Where the symbols take the elements:
w664 ! w237
w664 @ w271
w664 ^ w918
w664 § w895
w664 ~ w634
w664 * w893
w247 ! w24
w247 @ w634
w247 ^ w911
w247 § w687
w247 ~ w271
w247 * w131
w660 ! w487
w660 @ w853
w660 ^ w221
w660 § w131
w660 ~ w141
w660 * w687
w144 ! w218
w144 @ w496
w144 ^ w131
w144 § w221
w144 ~ w389
w144 * w911
w411 ! w496
w411 @ w218
w411 ^ w783
w411 § w682
w411 ~ w498
w411 * w596
w297 ! w946
w297 @ w999
w297 ^ w790
w297 § w498
w297 ~ w682
w297 * w531
w24 ! w247
w24 @ w719
w24 ^ w947
w24 § w403
w24 ~ w966
w24 * w621
w414 ! w221
w414 @ w682
w414 ^ w487
w414 § w218
w414 ~ w999
w414 * w174
w701 ! w389
w701 @ w498
w701 § w999
w701 ~ w218
w701 * w829
w895 ! w147
w895 @ w547
w895 ^ w11
w895 § w664
w895 ~ w327
w895 * w709
w829 ! w623
w829 @ w982
w829 ^ w966
w829 § w124
w829 ~ w947
w829 * w701
w147 ! w895
w147 @ w561
w147 ^ w531
w147 § w237
w147 ~ w32
w147 * w790
w893 ! w369
w893 @ w299
w893 ^ w939
w893 § w709
w893 ~ w40
w893 * w664
w299 @ w893
w299 ^ w389
w299 § w141
w299 ~ w131
w299 * w271
w237 ! w664
w237 @ w966
w237 ^ w982
w237 § w147
w237 ~ w719
w237 * w369
w682 ! w155
w682 @ w414
w682 ^ w537
w682 § w411
w682 ~ w297
w682 * w253
w282 ! w141
w282 @ w790
w282 ^ w999
w282 ~ w487
w282 * w561
w623 ! w829
w623 @ w918
w623 ^ w271
w623 § w567
w623 ~ w911
w623 * w389
w32 ! w327
w32 @ w403
w32 ^ w253
w32 § w719
w32 ~ w147
w32 * w537
w487 ! w660
w487 @ w537
w487 ^ w414
w487 § w621
w487 ~ w282
w487 * w403
w11 ! w531
w11 @ w567
w11 ^ w895
w11 § w918
w11 ~ w126
w11 * w946
w253 ! w126
w253 @ w174
w253 ^ w32
w253 § w596
w253 ~ w531
w253 * w682
w114 ! w999
w114 @ w946
w114 ^ w141
w114 § w389
w114 ~ w221
w114 * w567
w709 ! w790
w709 @ w141
w709 ^ w946
w709 § w893
w709 ~ w853
w709 * w895
w561 ! w547
w561 @ w147
w561 ^ w124
w561 § w966
w561 ~ w403
w561 * w282
w327 ! w32
w327 @ w687
w327 ^ w126
w327 § w634
w327 ~ w895
w327 * w853
w403 ! w687
w403 @ w32
w403 ^ w174
w403 § w24
w403 ~ w561
w403 * w487
w221 ! w414
w221 @ w155
w221 ^ w660
w221 § w144
w221 ~ w114
w221 * w353
w126 ! w253
w126 @ w353
w126 ^ w327
w126 § w8
w126 ~ w11
w126 * w155
w790 ! w709
w790 @ w282
w790 ^ w297
w790 § w369
w790 ~ w537
w790 * w147
w966 ! w271
w966 @ w237
w966 ^ w829
w966 § w561
w966 ~ w24
w498 ! w939
w498 @ w701
w498 ^ w369
w498 § w297
w498 ~ w411
w498 * w982
w124 ! w567
w124 @ w531
w124 ^ w561
w124 § w829
w124 ~ w174
w124 * w999
w947 ! w911
w947 @ w596
w947 ^ w24
w947 § w174
w947 ~ w829
w947 * w218
w496 ! w411
w496 @ w144
w496 ^ w40
w496 § w155
w496 ~ w939
w496 * w8
w719 ! w634
w719 @ w24
w719 ^ w596
w719 § w32
w719 ~ w237
w719 * w783
w547 ! w561
w547 @ w895
w547 ^ w567
w547 § w271
w547 ~ w687
w547 * w141
w939 ! w498
w939 @ w389
w939 ^ w893
w939 § w946
w939 ~ w496
w939 * w918
w999 ! w114
w999 @ w297
w999 ^ w282
w999 § w701
w999 ~ w414
w999 * w124
w621 ! w131
w621 @ w783
w621 ^ w218
w621 § w487
w621 * w24
w174 ! w353
w174 @ w253
w174 ^ w403
w174 § w947
w174 ~ w124
w174 * w414
w783 ! w40
w783 @ w621
w783 ^ w411
w783 § w537
w783 ~ w369
w783 * w719
w537 ! w853
w537 @ w487
w537 ^ w682
w537 § w783
w537 ~ w790
w537 * w32
w687 ! w403
w687 @ w327
w687 ^ w353
w687 § w247
w687 ~ w547
w687 * w660
w155 ! w682
w155 @ w221
w155 ^ w853
w155 § w496
w155 ~ w946
w155 * w126
w40 ! w783
w40 @ w131
w40 ^ w496
w40 § w853
w40 ~ w893
w40 * w634
w946 ! w297
w946 @ w114
w946 ^ w709
w946 § w939
w946 ~ w155
w946 * w11
w853 ! w537
w853 @ w660
w853 ^ w155
w853 § w40
w853 ~ w709
w853 * w327
w271 ! w966
w271 @ w664
w271 ^ w623
w271 § w547
w271 ~ w247
w271 * w299
w131 ! w621
w131 @ w40
w131 ^ w144
w131 § w660
w131 ~ w299
w131 * w247
w634 ! w719
w634 @ w247
w634 ^ w8
w634 § w327
w634 ~ w664
w634 * w40
w218 ! w144
w218 @ w411
w218 ^ w621
w218 § w414
w218 ~ w701
w218 * w947
w531 ! w11
w531 @ w124
w531 ^ w147
w531 § w982
w531 ~ w253
w531 * w297
w141 ! w282
w141 @ w709
w141 ^ w114
w141 § w299
w141 ~ w660
w141 * w547
w918 ! w982
w918 @ w623
w918 ^ w664
w918 § w11
w918 ~ w8
w918 * w939
w911 ! w947
w911 @ w8
w911 ^ w247
w911 § w353
w911 ~ w623
w911 * w144
w982 ! w918
w982 @ w829
w982 ^ w237
w982 § w531
w982 ~ w596
w982 * w498
w567 ! w124
w567 @ w11
w567 ^ w547
w567 § w623
w567 ~ w353
w567 * w114
w596 ! w8
w596 @ w947
w596 ^ w719
w596 § w253
w596 ~ w982
w596 * w411
w389 ! w701
w389 @ w939
w389 ^ w299
w389 § w114
w389 ~ w144
w389 * w623
w353 ! w174
w353 @ w126
w353 ^ w687
w353 § w911
w353 ~ w567
w353 * w221
w8 ! w596
w8 @ w911
w8 ^ w634
w8 § w126
w8 ~ w918
w8 * w496
w369 ! w893
w369 ^ w498
w369 § w790
w369 ~ w783
w369 * w237

The rows follow the links: the fewer symbols apart two elements are, the more alike their rows tend to be.

Each row is also shifted at random along 2 hidden directions that mean nothing.

Some elements, each with a row of numbers:
w623 -> [-9, -64, -14, 10, 4, 39, -64, 5, -4, -31, -20, 38, -22, 57, -88, -13, -38, -16, -21, 54, -58, 59, 34, 33, 48, 30, 31, -67, 47, -12, 46, 2, 21, -78, 27, -12, 55, -13, 24, 36, -53, -18, -25, 30, -30, -10, -5, 12, 65, 63, -11, -40, -49, 44, -12, 3, 19]
w8 -> [-9, 60, 53, -4, 2, 24, -29, 25, -4, -7, -11, -41, 8, 5, 3, -31, 3, -23, 31, -12, -2, 73, -51, -25, -5, 36, 29, 37, -36, -30, 15, 2, 27, -10, 35, -10, 91, 11, 45, 7, -44, 28, -10, -14, 24, -42, 15, 36, -3, 30, -21, 7, 46, -20, 56, 91, -3]
w271 -> [13, -12, 1, -38, -17, 47, 12, 66, 29, -38, -8, 14, -7, 85, -74, 74, -6, -15, -61, -10, -31, 44, -54, 33, 18, -19, 23, 11, 14, -13, 7, -23, -28, 26, -65, 46, 12, -43, 3, -25, -15, 8, 12, 68, 3, -30, 3, 20, 40, 46, -36, 2, 1, 0, -37, 53, -1]
w131 -> [39, 28, 27, 28, 21, 4, -37, 30, 51, 0, 3, 10, -69, -27, -32, -17, -55, -22, -5, 9, -8, 5, 8, 20, -19, 28, -36, -18, 8, 2, -11, 28, 88, 32, -9, 29, 1, -15, 12, -37, 40, -48, 57, 12, 3, -71, 11, 54, -75, 5, 53, 14, 17, -29, -44, 54, -11]
w353 -> [-62, 60, 27, 11, 13, -8, -17, -69, 2, 5, 2, -8, 28, -19, 13, 21, 36, -34, 33, -41, -53, 71, -22, 6, 7, -31, 59, 74, -37, -32, -20, -26, 3, -90, 34, -26, 4, -4, -18, -14, -22, -11, -20, -12, -2, 10, 3, 11, -2, -10, 22, 89, 61, -7, -4, 19, -32]
w719 -> [-25, 71, 22, -53, 8, 33, 35, 68, -10, 51, -28, -37, -37, 22, 34, -27, 31, 12, -33, 17, 28, 8, -51, -15, -31, 9, -50, -41, -29, 7, -40, 80, -2, 63, -71, 7, 43, 17, 53, -2, -30, -26, 35, 25, 14, -33, -18, 65, -5, 18, 16, -54, 25, 0, 50, 34, 21]
w982 -> [-14, -39, -18, -25, -4, 19, -11, 39, -54, -12, -26, -18, 22, 49, -4, -34, -5, 18, -9, 8, 16, 41, -21, -6, 37, 35, -18, -58, 25, -4, 76, 21, -43, 4, 12, 30, 78, 19, 18, 55, -56, -9, -18, 8, 8, 29, 13, -1, 57, 49, -66, -85, -29, 28, 47, -12, 33]
w327 -> [-80, 76, 48, 3, 17, -19, 48, -28, 50, 27, 52, 2, 18, 11, 7, 75, 56, 6, -29, -25, 9, 13, -37, -31, 3, -7, 1, 77, -64, -69, -81, -30, -16, -6, -22, -30, -35, -26, -12, -66, -9, 43, 9, -13, -10, -8, 24, 27, -31, -26, -4, 77, 65, -59, -34, 21, 3]
w237 -> [-4, -32, 3, -63, -19, 11, 45, 67, -67, 62, -35, -26, 15, 55, 46, 0, 18, 29, -88, -15, 65, 6, -73, -7, -4, -9, -64, -59, 27, 61, 7, 55, -58, 71, -87, 37, 23, 12, 16, 32, -34, -83, 15, 53, 28, -58, -21, 48, 60, 56, -6, -145, -18, -13, 73, -20, 74]
w141 -> [23, -59, -18, -8, -32, 11, 29, -1, 47, -76, 36, 29, 26, -13, -2, 92, 13, -11, -42, -60, -13, -42, 5, 40, -3, -44, 41, 63, 6, 10, -23, -79, -32, 34, -22, 23, -92, -58, -43, -44, 37, 28, 8, 8, 4, 24, 40, -26, -6, -19, -25, 42, -1, -20, -88, 7, -33]
w11 -> [-40, -36, -26, 10, -13, -20, -20, -70, 3, -1, 32, -1, 78, -9, 9, 7, 23, 1, -10, 38, -5, 36, 13, 3, 59, 26, 20, -7, 14, -9, 3, -58, -83, -60, 52, -27, -7, -16, -26, 34, -34, 26, -65, -46, -3, 29, 32, -36, 52, -3, -41, -16, -36, 14, 7, -33, 35]
w414 -> [15, 43, -9, 25, -6, -25, -17, -66, -11, 15, 14, 0, -31, -60, 34, -14, -17, -25, 83, -38, -4, -22, 28, -10, -37, -32, 20, 26, -17, -3, -5, -8, 35, -52, 25, -22, -20, 37, -1, -26, 36, 4, 8, -23, -16, 34, -25, -51, -35, -36, 35, 81, 26, 22, 14, -17, -53]
w32 -> [-76, 76, 19, -16, 5, -33, 92, -17, -6, 68, 17, -43, 15, -9, 99, 33, 72, 33, -29, -42, 37, -11, -51, -50, -51, -34, -11, 55, -54, 2, -73, 8, -37, 32, -34, -15, -46, 10, -5, -32, -27, -23, -5, -4, 11, 10, -26, 23, -22, -32, 14, 13, 50, -25, 24, -16, 26]
w682 -> [20, 36, 24, 5, -19, -64, 22, -62, -45, 49, 7, -51, 13, -73, 85, -33, 31, 18, 46, -73, 19, -20, 7, -1, -58, -17, 8, 60, -46, 41, 4, -8, 15, -13, 23, 10, -23, 43, 6, 25, 9, -1, -11, -29, 44, 27, -8, -30, -51, -31, 34, -1, -2, -4, 52, -27, -17]
w687 -> [-61, 61, 29, -17, 6, -33, 42, -53, 31, 35, 14, -11, 18, 17, 36, 68, 62, -7, -31, -73, -25, 23, -80, 16, 1, -69, 14, 77, -66, -1, -83, -28, -12, 8, -49, -24, -50, -3, -18, -72, 1, -41, 0, 26, -9, -8, -2, 45, -25, -10, 58, 56, 78, -19, -26, 37, -15]
w709 -> [25, -56, -6, -3, -16, 23, 41, -13, 50, -51, 54, 10, 39, -6, -6, 71, 0, 17, -23, -21, 31, -54, 17, -15, 24, 5, 2, 41, 27, -13, 6, -95, -46, 45, -2, 10, -89, -51, -45, -6, 45, 70, -31, -36, 2, 15, 47, -37, -19, -39, -48, 51, 23, -42, -67, -14, -2]
w999 -> [30, -55, -40, -10, -18, -34, 2, -41, -55, -24, -14, 13, 15, -40, 17, -1, 11, -8, 5, -33, -7, -42, 25, 63, -31, -64, 47, 22, 17, 66, 23, -34, -25, -3, 10, 23, -59, -14, -22, 35, 24, -12, -21, 3, -1, 53, -33, -69, 30, -16, 1, 12, -50, 35, 6, -56, -14]
w218 -> [33, 49, -4, 20, 22, 23, -37, 71, -16, -53, -48, 20, -51, -48, -36, -31, -39, -30, 87, -12, -1, -16, 34, -19, -64, 33, 32, 27, -27, -62, 62, 21, 98, -18, 17, 32, 55, 6, 20, -2, 3, 52, 42, -16, -16, 6, -31, -25, -21, 5, -14, 100, 40, 18, -15, 58, -96]
w939 -> [82, -74, 25, -20, -4, 13, -29, 48, -41, -65, -17, -28, 33, 20, 11, -3, -14, -15, 3, -86, 35, 25, -68, 43, -43, 12, 37, 40, 6, 73, 73, -48, -12, 53, 32, 47, 22, -21, 11, 42, 18, 12, -26, -1, 81, -34, 37, -38, -4, 60, -53, -41, -15, -35, 38, 79, 2]
w24 -> [-47, 66, 5, 3, 11, 17, -6, 13, 9, 83, -21, 9, -65, 23, -19, -33, -6, -7, -22, 76, -31, 33, 5, 15, 27, 9, -43, -102, 5, 2, -42, 103, 53, -1, -49, -30, 44, 29, 13, -28, -7, -46, 41, 45, -47, -32, -44, 52, 5, -2, 63, -48, -21, 30, 44, -19, 24]
w155 -> [26, 13, 31, 21, 11, -57, -7, -70, 16, 28, 38, -15, 16, -70, 36, -31, 4, 17, 38, -21, 9, -6, 37, -28, -4, 21, 11, 43, -16, 20, -7, -45, 32, -24, 66, -34, -31, 24, -11, 14, 25, 10, -38, -52, 17, -19, 14, -17, -78, -35, 46, 27, 8, -36, 14, 4, -22]
w621 -> [21, 18, 13, -13, 8, 16, 1, 87, 3, -21, -33, -5, -67, 13, -8, 9, -34, -41, 15, -35, 27, -13, -22, 13, -58, -11, -7, 16, -28, 0, -16, 60, 83, 55, -69, 44, 0, 16, 28, -50, 30, 11, 95, 28, 2, -20, -29, 48, -30, 15, 17, 58, 51, -5, -15, 65, -65]
w660 -> [11, -6, 2, 41, 23, -27, -4, -68, 66, 4, 47, 39, -38, -47, -33, 21, -22, 2, 12, 21, -23, -23, 42, -1, 2, 3, -4, 6, -9, 10, -55, -30, 60, -11, -12, -40, -63, -16, -53, -47, 77, 5, 11, -19, -17, -1, 10, 11, -78, -26, 78, 56, 14, -4, -61, -21, -19]

Start here and follow the symbols in turn, left to right. Where do you end up?
Answer with the element's name.
[76, -64, -10, 23, -3, 27, -77, 37, -36, -54, -33, 3, -1, 20, -40, -26, -31, -30, 13, -52, -9, 6, -17, 67, -5, -10, 15, 0, 49, 50, 55, -27, 22, 10, -2, 30, 28, -14, 6, 31, 7, -15, 13, 24, 40, -28, 1, -52, 21, 52, -1, -26, -19, -16, -16, 44, -21]
* ~ -> w911
[3, -54, -56, 6, -13, -17, 24, -21, 43, -32, 16, 44, -7, 2, -35, 45, -31, -14, -31, 20, -8, -88, 91, 6, -2, -26, -7, -15, 21, -22, -19, -19, 1, 10, -36, 1, -82, -50, -30, -2, 33, 58, 3, -8, -45, 59, -9, -44, 14, -54, -28, 45, -28, 44, -76, -76, -39]
@ * -> w147
[-46, -38, -29, -1, -7, -32, -13, -91, -25, 16, 42, 3, 52, 24, -6, -9, 27, 25, -5, 7, -37, 46, -12, 53, 50, -49, 30, -11, 37, 48, -10, -54, -81, -61, 46, -19, -38, 15, -33, 15, -10, -43, -55, 30, -14, 10, -15, -29, 57, 40, 29, -56, -47, 56, 25, -51, 35]
* § -> w389
[65, -67, -29, 27, 0, 16, -44, 64, -32, -74, -53, 26, -8, 11, -44, -25, -54, -52, 37, 4, -12, -35, 52, 22, -13, 1, 15, -43, 29, 0, 77, 7, 48, -11, 4, 55, 38, -16, 20, 45, 4, 34, 34, 8, -27, 28, 4, -45, 33, 21, -53, 9, -33, 46, -16, -1, -59]
@ @ -> w701
[45, 14, 25, 80, 42, 28, -83, -4, 30, -51, -9, 37, -56, -31, -81, -56, -79, -40, 57, 57, -42, 30, 92, 1, 29, 72, -6, -46, 4, -62, 36, 25, 113, -64, 42, -22, 43, -1, 21, -15, 33, 28, 9, -39, -33, -24, 15, -1, -33, 10, 8, 52, -30, 29, -18, 23, -51]
^ @ -> w40
[52, 21, 49, 0, 20, -15, -7, 39, 2, 91, 33, -45, -46, -18, 21, -62, 10, 21, -13, -3, 25, 26, -27, 27, -14, 42, -82, -47, 28, 90, -20, 52, 36, 62, -15, -11, 23, 49, 25, 1, 41, -72, 5, 28, 55, -91, -3, 55, -82, 12, 114, -129, 0, -33, 18, 27, 56]
~ § -> w709
[-11, 59, 47, -2, 8, 32, -29, 40, -12, -7, -19, -10, -6, 19, -41, -50, 0, -14, 68, 50, -3, 33, 28, -69, 0, 73, 11, -16, -55, -110, 35, 45, 65, -49, 36, -14, 83, -14, 41, 3, -51, 56, 12, -34, -27, 5, 4, 6, 22, -19, -58, 43, 25, -2, 34, 44, -35]
* @ -> w218
[-72, 73, -10, -7, 6, -28, 56, -53, 22, 93, 4, -21, -26, -13, 54, -2, 32, 22, -13, 6, -40, -15, -23, -4, -5, -64, 2, -26, -57, 9, -95, 48, -4, -15, -38, -32, -23, 30, -13, -52, 10, -51, -6, 23, -14, 1, -28, 58, -15, -46, 78, -21, 8, 33, 9, -51, 31]
§ ^ ! -> w911
[-21, -1, -35, -23, -28, -16, 17, -22, -29, -6, -9, 11, 52, 7, 37, 32, 47, 13, 17, -38, 10, -7, -3, -52, 11, -22, 55, 75, -17, -31, 30, -46, -75, -14, 6, 19, -23, -20, -6, 42, -59, 36, -34, -28, -1, 63, 5, -57, 58, -5, -75, 37, 1, 6, 46, -22, -29]
* ! ~ -> w155
[11, -43, -1, -7, -9, 31, -54, 17, -25, -19, -7, 6, 32, 31, -14, -18, 2, 0, -3, 25, -13, 80, -14, 14, 31, 27, 14, -27, 35, -3, 49, -30, -49, -11, 53, -2, 70, 3, 17, 55, -45, 13, -34, 8, 19, -17, 28, -14, 62, 63, -49, -57, -33, 6, 9, 33, 72]
^ * -> w893
[48, -63, -7, -6, 8, -4, -7, 33, -8, -30, -17, 21, -16, 51, -28, 27, -36, 2, -56, -37, 13, -18, -33, 80, -11, -7, -21, -26, 34, 61, -9, 1, 21, 60, -37, 35, -4, -36, 4, -14, 38, -11, 26, 38, 18, -45, 22, -1, 8, 43, 3, -33, -18, -10, -43, 42, 6]
* ! § -> w561
[2, 45, 2, 17, 2, -29, 30, -19, 34, 24, 2, 16, -37, -51, 29, 32, -10, 4, 12, -6, -19, -51, 34, 13, -53, -41, -29, 16, -36, -9, -69, 26, 38, 23, -34, -7, -72, 15, -24, -51, 49, -2, 37, 10, -7, 35, -26, 1, -46, -49, 42, 65, 21, -7, -39, -26, -30]
@ @ -> w487
[-71, 61, 0, 7, -10, -29, 21, -34, -44, 41, -19, -17, 23, -35, 68, -17, 58, -7, 29, -56, -16, 27, -40, 20, -40, -75, 49, 35, -55, 23, -34, 9, -19, -44, 9, -12, -7, 40, 18, -1, -30, -39, -10, -9, -1, 40, -40, 10, 24, -19, 18, 40, 38, 35, 57, -17, -30]
* @ -> w682
[-61, 57, -16, 7, 8, -36, -1, -33, -10, 53, 2, -28, 23, -34, 40, -42, 26, 25, 37, 50, 5, 7, 49, -58, 7, 9, 4, -3, -21, -42, -12, 24, -8, -68, 45, -35, 12, 26, 9, 22, -46, 12, -32, -58, -28, 43, -9, -6, 0, -46, -9, 15, 8, 28, 51, -53, -2]
! ! § -> w596
[-59, -46, -70, -3, -33, -22, 3, -45, -24, -3, 0, 19, 22, 5, 2, -10, 15, -8, 2, 34, -27, -5, 28, 15, 35, -38, 47, -28, 21, -16, 10, -24, -46, -62, 29, 0, -28, -2, -13, 21, -32, -29, -31, 5, -29, 80, -25, -33, 83, -21, -35, -8, -32, 65, 15, -88, -11]
* * -> w124
[-60, 56, 40, 0, -18, -43, 28, -65, -17, 68, 31, -54, 45, -12, 82, -16, 66, 21, 33, -50, -15, 77, -75, -13, -7, -19, 22, 84, -49, 46, -25, -38, -39, -25, 29, -31, 18, 19, 12, 7, -23, -52, -41, -19, 56, -8, 5, 3, -19, -12, 38, -8, 40, -5, 62, 15, 11]
@ @ -> w126
[-28, -32, -22, -57, -13, 19, 9, 57, -56, 58, -50, -15, -2, 75, 19, -21, 15, 32, -77, -32, -7, 11, -64, 73, 2, -43, -41, -65, 33, 102, -16, 46, -50, 61, -82, 43, 29, 20, 9, 12, -27, -103, 19, 104, 19, -52, -40, 46, 55, 75, 40, -131, -40, 13, 50, -21, 57]
^ ! -> w623
[15, -61, -24, -11, -20, -7, 26, -7, 2, -5, 21, -2, 17, -18, 37, 39, 24, 13, -53, 13, 32, -74, 25, -8, -10, -34, -14, 3, 9, 17, -18, -25, -41, 62, -33, 23, -83, -10, -46, -4, 41, 23, -8, -3, 4, 41, -5, -37, -9, -50, -27, -19, -28, -20, -38, -61, 12]
! ! -> w790
[-42, -10, -26, -64, -27, 6, 60, -13, -11, 23, 11, -7, 32, 30, 53, 68, 78, 41, -71, -23, 48, -33, -54, -17, -11, -28, 19, 22, -26, 18, -47, -29, -101, 44, -33, 8, -58, -14, -14, 14, -7, -4, -34, 37, -1, 44, -14, -24, 40, -17, -46, -29, -6, -4, 11, -43, 40]
* ~ § -> w783
